Each row has a name. After each piece below comes the name of the row it's from, unless a question asks for something else. Each question is about the rows just above it. Places in a row count from 1.

mugiz: [118 140 170 135]
vub: [135 124 127 125]
kido: [118 135 140 171]
bep: [165  83 127 125]
Row and place where [140 170 135] starts:  mugiz, 2
The rest of the row after [118 135]:  [140 171]
q: [135 124 127 125]  vub
Which row holds these entries in another order? [171 118 135 140]  kido
[135] with +1 step of 1 on every entry:  [136]
Shift each entry of [124] by +1 times 1:  [125]

gubis: [119 125 130 122 135 129 128 130 134 133]
pezet: [111 107 101 111 113 117 103 147 153 120]
posom: [127 113 111 135  98  76 105 170 133 167]
Gur: [148  78  84 160 161 160 126  75 148 137]
Gor: [118 179 177 131  84 117 106 147 102 131]
rudo: [159 117 127 184  99  80 159 139  97  97]
pami: [118 150 156 120  88  84 105 175 103 152]
Zever: [127 167 174 127  89 103 118 164  87 129]
lum: [137  73  88 128 143 139 135 103 141 117]
tuz: [179 117  84 147 117 131 177 102 106 131]
[131 102 147 106 117  84 131 177 179 118] is which row reordered?  Gor
Go on from [ 89 103 118 164  87] to the end of its row.  [129]

keda: [ 94 162 143 141 175 127 136 146 114 120 123 136 168 147  94 115 105 105
 145 143 149 128 127 122 134  78]
Rer: [114 127 121 131 130 128 136 146 114 121 135 138 107 136 114 120 117 117
 125 133 133 132 134 111 116 125]
lumuk: [107 138 129 136 143 121 131 145 117 123 135 135 124 141 108 127 128 115
 105 105 143 145 149 113 117 109]
fepuz: [ 98 153 137 138 162 123 122 139 127 121 129 134 149 146  98 115 107 109
 140 140 145 129 128 118 125  90]
tavak: [ 98 154 129 136 145 121 131 145 118 123 135 135 125 141 107 117 112 113
 132 136 138 133 130 113 117 108]
Teni: [125 114 113 123 109 126 142 144 113 120 133 142  90 126 134 126 123 122
 121 128 123 129 139 113 122 150]
After [ 98 153], its row goes on with  [137 138 162 123 122 139 127 121 129 134 149 146  98 115 107 109 140 140
 145 129 128 118 125  90]
[115 105 105 145 143 149 128 127] begins in row and place  keda, 16
[128 123] with +1 step of 1 on every entry:  [129 124]
Put [147 146 128  78 143 141 136 143 175 162 127 115  94 127  94 122 149 134
 105 123 145 105 114 168 136 120] back in order: which row is it?  keda
The rest of the row after [145 129 128]:  [118 125  90]
After [143 149], its row goes on with  [128 127 122 134  78]
Go on from [127 136] to the end of its row.  [146 114 120 123 136 168 147  94 115 105 105 145 143 149 128 127 122 134
  78]

